Below are the code and all the weights of a small trained network. Each question names an input and a target symbol and asks about switching units off, where a switched-off unit gives its printed mean instead of its output.

import numpy as np


def w(rows, s, z=0):
    codes = np.array(rows[::2]) - 128.0
    scale = np.full(codes.shape[1], s)
    scale[-1] = z or s
    return codes * scale


def norm(h):
    return h / np.sqrt((h * h).mean(-1, keepdims=True) + 1e-5)


def f(y):
    return np.maximum(y, 0)


def softmax(a):
    e = np.exp(a - a.max(-1, keepdims=True))
    return e / e.sum(-1, keepdims=True)


def log_softmax(a):
    a = a - a.max(-1, keepdims=True)
    return a - np.log(np.exp(a).sum(-1, keepdims=True))


def net(x, mask):
    ids = ['αβγδεζηθλμξπσφψω'.index(c) for c in x.split()]
    T = len(ids)
    res = E[ids] + P[:T]
    u = 0
    for l in range(2):
        r = norm(res)
        for j in range(2):
            rows = slice(2 * j, 2 * j + 2)
            q, k, v = (r @ M[l][rows].T for M in (Q, K, V))
            z = softmax(np.where(np.tri(T) > 0, q @ k.T / 2**0.5, -1e9)) @ v
            o = O[l][rows]
            res = res + np.where(mask[u + j], z, o[:, -1]) @ o[:, :-1]
        u += 2
        y = f(norm(res) @ A[l][:, :-1].T + A[l][:, -1])
        res = res + np.where(mask[u : u + 12], y, B[l][:, -1]) @ B[l][:, :-1]
        u += 12
    return log_softmax(norm(res)[-1] @ U[:, :-1].T + U[:, -1])


Q, K, V, O, A, B = {}, {}, {}, {}, {}, {}
E = w([
[71,204,82,122,135,220,166,176,95],'α',
[108,190,1,116,147,113,142,187,115],'β',
[118,127,86,205,180,195,142,149,22],'γ',
[166,121,175,120,98,145,61,160,105],'δ',
[125,146,79,86,124,180,47,67,134],'ε',
[212,79,170,156,62,90,113,158,148],'ζ',
[135,146,182,205,156,81,143,218,72],'η',
[172,194,60,161,199,103,139,138,135],'θ',
[218,107,127,122,96,102,75,104,110],'λ',
[79,124,157,192,242,223,162,134,111],'μ',
[186,208,178,60,73,157,2,146,152],'ξ',
[194,99,152,98,120,100,114,149,209],'π',
[157,188,115,66,68,123,211,162,87],'σ',
[161,106,139,66,84,175,122,105,205],'φ',
[178,100,188,146,37,143,106,98,162],'ψ',
[93,125,55,215,49,162,130,169,158],'ω',
],0.0086)
P = w([
[131,59,84,85,154,163,45,202,82],'0',
[214,173,81,128,130,184,47,220,165],'1',
[198,185,98,132,136,172,48,197,169],'2',
[197,156,99,123,115,163,91,174,158],'3',
[195,163,112,131,113,151,100,157,155],'4',
[190,175,128,143,118,146,106,137,161],'5',
[181,167,129,143,114,135,117,116,160],'6',
[180,173,143,152,116,127,123,99,157],'7',
[164,169,151,155,116,114,130,80,154],'8',
[155,186,162,159,117,104,136,67,155],'9',
[140,182,169,167,115,92,146,53,145],'10',
[116,175,175,168,116,70,151,35,139],'11',
[114,168,175,171,109,58,162,21,142],'12',
[96,169,171,175,104,44,186,2,145],'13',
],0.007)
Q[0] = w([
[116,41,194,58,115,77,27,78,161],'0.h0',
[120,177,140,181,100,134,138,94,120],'0.h0',
[146,171,124,170,194,119,155,157,127],'0.h1',
[156,119,178,118,95,157,4,83,204],'0.h1',
],0.02)
K[0] = w([
[183,82,158,26,160,170,7,165,122],'0.h0',
[95,123,150,144,126,95,137,55,135],'0.h0',
[141,118,178,79,150,112,182,65,153],'0.h1',
[124,82,74,57,139,177,63,245,123],'0.h1',
],0.018)
V[0] = w([
[182,151,134,95,162,108,199,116,75],'0.h0',
[143,117,163,5,201,99,104,127,53],'0.h0',
[76,74,182,140,155,186,177,141,217],'0.h1',
[198,110,143,56,228,37,132,135,166],'0.h1',
],0.016)
O[0] = w([
[97,149,157,170,145,142,193,131,79,69],'0.h0',
[80,128,209,120,114,188,254,118,183,82],'0.h0',
[86,134,136,44,161,131,155,183,169,2],'0.h1',
[28,145,132,178,99,120,85,132,135,142],'0.h1',
],0.0091,0.009)
A[0] = w([
[168,167,203,99,159,111,54,107,113,207],'0.n0',
[2,182,76,108,180,164,97,209,27,55],'0.n1',
[131,177,111,98,52,85,198,94,129,172],'0.n2',
[105,45,176,144,108,30,111,210,51,83],'0.n3',
[95,137,129,227,185,117,122,200,76,59],'0.n4',
[112,122,242,102,177,109,169,164,77,100],'0.n5',
[110,109,77,103,130,114,108,23,131,164],'0.n6',
[69,111,22,231,81,92,187,207,138,57],'0.n7',
[150,65,82,164,84,48,168,132,196,20],'0.n8',
[156,244,60,187,184,132,183,244,87,114],'0.n9',
[75,23,198,97,131,97,151,99,97,84],'0.n10',
[111,207,137,67,80,119,157,117,13,1],'0.n11',
],0.0099,0.0021)
B[0] = w([
[111,125,149,178,110,122,109,117,170,236],'0.n0',
[86,85,118,177,224,48,73,51,171,221],'0.n1',
[113,114,97,114,123,109,74,145,144,180],'0.n2',
[178,117,146,123,159,90,149,166,119,176],'0.n3',
[85,210,97,128,96,133,119,139,163,241],'0.n4',
[176,133,100,161,68,111,177,182,178,143],'0.n5',
[188,157,116,154,106,134,166,131,150,196],'0.n6',
[89,87,169,154,127,162,68,101,112,209],'0.n7',
[123,161,136,149,147,173,89,113,130,165],'0.n8',
[186,150,174,134,249,148,116,99,83,254],'0.n9',
[122,153,104,102,109,142,135,188,80,147],'0.n10',
[141,174,87,137,98,113,109,166,93,155],'0.n11',
],0.016,0.0063)
Q[1] = w([
[50,155,24,156,222,97,133,172,12],'1.h0',
[91,132,95,111,98,156,75,67,149],'1.h0',
[90,250,84,180,253,169,104,130,45],'1.h1',
[86,94,74,122,153,86,158,141,45],'1.h1',
],0.017)
K[1] = w([
[141,253,116,172,125,11,109,24,129],'1.h0',
[76,74,69,197,133,127,120,88,118],'1.h0',
[123,198,158,81,88,20,153,65,112],'1.h1',
[142,183,105,160,178,82,130,85,175],'1.h1',
],0.017)
V[1] = w([
[137,124,187,155,67,76,134,71,78],'1.h0',
[137,91,150,92,135,149,65,46,64],'1.h0',
[142,84,255,152,124,50,93,224,92],'1.h1',
[128,103,70,165,159,125,176,132,17],'1.h1',
],0.022)
O[1] = w([
[135,95,159,119,102,254,106,173,117,149],'1.h0',
[132,103,157,121,30,136,196,207,145,211],'1.h0',
[135,165,245,23,64,54,18,208,150,145],'1.h1',
[83,175,88,93,27,91,164,64,166,2],'1.h1',
],0.0097,0.0072)
A[1] = w([
[29,114,111,81,203,87,106,214,165,149],'1.n0',
[110,226,82,116,231,52,123,162,147,101],'1.n1',
[163,120,65,123,144,103,253,119,120,48],'1.n2',
[146,125,165,163,201,175,128,114,107,155],'1.n3',
[93,62,153,92,78,137,26,97,162,118],'1.n4',
[107,129,61,105,129,89,157,43,153,121],'1.n5',
[213,112,177,71,66,134,242,166,116,100],'1.n6',
[122,118,93,181,139,40,160,111,46,95],'1.n7',
[154,139,72,88,67,178,96,173,8,162],'1.n8',
[95,217,89,86,13,130,142,139,123,3],'1.n9',
[61,106,204,57,139,241,174,178,109,20],'1.n10',
[247,177,142,91,158,117,159,84,145,128],'1.n11',
],0.013,0.0036)
B[1] = w([
[122,92,136,251,109,89,136,117,135,191],'1.n0',
[150,66,126,39,84,159,174,145,142,208],'1.n1',
[101,61,68,72,140,136,78,113,77,167],'1.n2',
[130,223,122,91,100,114,170,150,152,247],'1.n3',
[84,107,80,94,139,171,196,153,90,201],'1.n4',
[186,154,145,183,106,111,77,208,161,185],'1.n5',
[149,108,240,135,151,111,149,61,28,154],'1.n6',
[156,109,188,109,161,197,94,101,167,178],'1.n7',
[158,46,80,128,78,78,144,141,167,184],'1.n8',
[129,208,86,120,150,56,197,118,186,174],'1.n9',
[122,123,77,84,138,119,68,18,205,162],'1.n10',
[39,127,124,152,127,118,154,146,60,216],'1.n11',
],0.019,0.011)
U = w([
[69,142,61,15,179,102,46,94,105,147],'α',
[106,63,123,87,46,171,148,25,167,198],'β',
[105,110,141,120,161,73,155,60,3,254],'γ',
[214,78,201,181,62,128,205,78,119,72],'δ',
[148,104,23,165,186,205,207,98,99,162],'ε',
[207,163,131,71,144,224,96,105,241,100],'ζ',
[123,123,211,61,48,69,93,207,122,67],'η',
[69,214,103,167,88,191,45,71,78,122],'θ',
[123,118,109,199,18,225,120,188,121,50],'λ',
[149,40,134,99,182,96,245,166,212,106],'μ',
[193,168,163,204,215,117,136,250,91,25],'ξ',
[11,69,133,195,177,114,117,151,178,241],'π',
[121,200,61,151,97,40,180,111,209,185],'σ',
[187,119,151,118,240,10,102,26,175,36],'φ',
[57,155,89,22,167,151,197,181,133,199],'ψ',
[194,28,16,122,112,90,45,165,134,107],'ω',
],0.0071,0.0025)

Each question gives the input, a string of symbols that net reads in full, and the target symbol t.
The units are the heads (2 rows each of Q, K, V and O) and the neurons (one row each of A and B). Each row of codes is followed by its name. A weight is (code - 128) times the scale printed after its matrix; where a second scale follows, it is the last column's (O, A, B and U).
mask holds one flag per unit, layer by layer, with each layer's heads first. A switched-off unit (its flag False) gives its mean, the last column of its rows in O or B, instead of its output. The means were averaged over made-up inputs and are rounded, as every weight is.
A unit's drop is (log p(t) with every unit on - log p(t) with that unit switched off) / (log p(t) with every unit on - log p(t) with every unit switched off).
k most important neurons: the k neurons with the biggest drops, biggest first
top k neurons in layer l: the k neurons of layer l with the biggest drops, biggest first
which heads matter: for each layer, one digit per head in row order, 1 if its drop is at least 0.15 and else 0, layers parted by /
input σ β β η λ δ μ, target μ: which heads matter -> 01 / 00
input ψ ξ γ π β π, target ξ: which heads matter -> 11 / 01
input ξ ζ ω γ γ φ γ, target φ: which heads matter -> 01 / 00
input γ η γ γ δ π α π α η, target π: which heads matter -> 01 / 00
input ξ σ ε γ λ γ, target λ: which heads matter -> 01 / 10
input ζ σ γ δ, target η: 2 most important neurons -> (0.n3, 0.n4)
input ε ξ ζ ε φ γ φ ξ δ μ ξ, target ε: which heads matter -> 10 / 01
input ζ ε ζ η γ, target η: which heads matter -> 00 / 01
input π γ ε ε σ γ β η, target η: 3 most important neurons -> (0.n3, 0.n4, 0.n9)
input ξ γ γ γ, target γ: 2 most important neurons -> (0.n4, 1.n6)
input ξ η π λ, target ζ: top neuron in layer 1 -> (1.n10)
input δ ξ γ ξ ξ γ β π, target ψ: which heads matter -> 10 / 10
input ε π π ω ξ π, target ε: which heads matter -> 10 / 01
input γ ξ ψ γ, target ψ: 2 most important neurons -> (0.n9, 0.n4)
input φ δ ξ ξ η γ γ ξ λ ω δ, target μ: 2 most important neurons -> (1.n1, 0.n10)
input β δ π, target δ: most important neuron -> (0.n7)
input ξ ω ξ π δ δ π φ ξ π ζ, target ζ: which heads matter -> 11 / 01
input γ δ φ ε, target σ: which heads matter -> 11 / 01
input μ ξ ζ θ γ ζ π φ π ξ, target φ: which heads matter -> 11 / 10
input ξ γ μ ξ ε γ φ γ ε, target ζ: 3 most important neurons -> (1.n10, 0.n4, 0.n9)
input α ξ α β φ π ξ β β ε γ, target ε: which heads matter -> 11 / 01
input δ θ ψ γ ξ ξ α λ δ γ π β α, target π: which heads matter -> 01 / 00
input γ γ β ζ ψ ζ γ α μ, target μ: top 2 neurons in layer 0 -> (0.n1, 0.n9)
input η μ π γ ξ β α γ γ ω β ε δ, target α: top neuron in layer 0 -> (0.n5)
input β π γ ε ζ σ ω ε ψ, target δ: 3 most important neurons -> (0.n7, 1.n6, 0.n4)
input γ γ γ β π γ, target π: 2 most important neurons -> (0.n1, 0.n7)
input λ γ η ξ γ γ φ μ λ, target β: 2 most important neurons -> (1.n10, 0.n4)
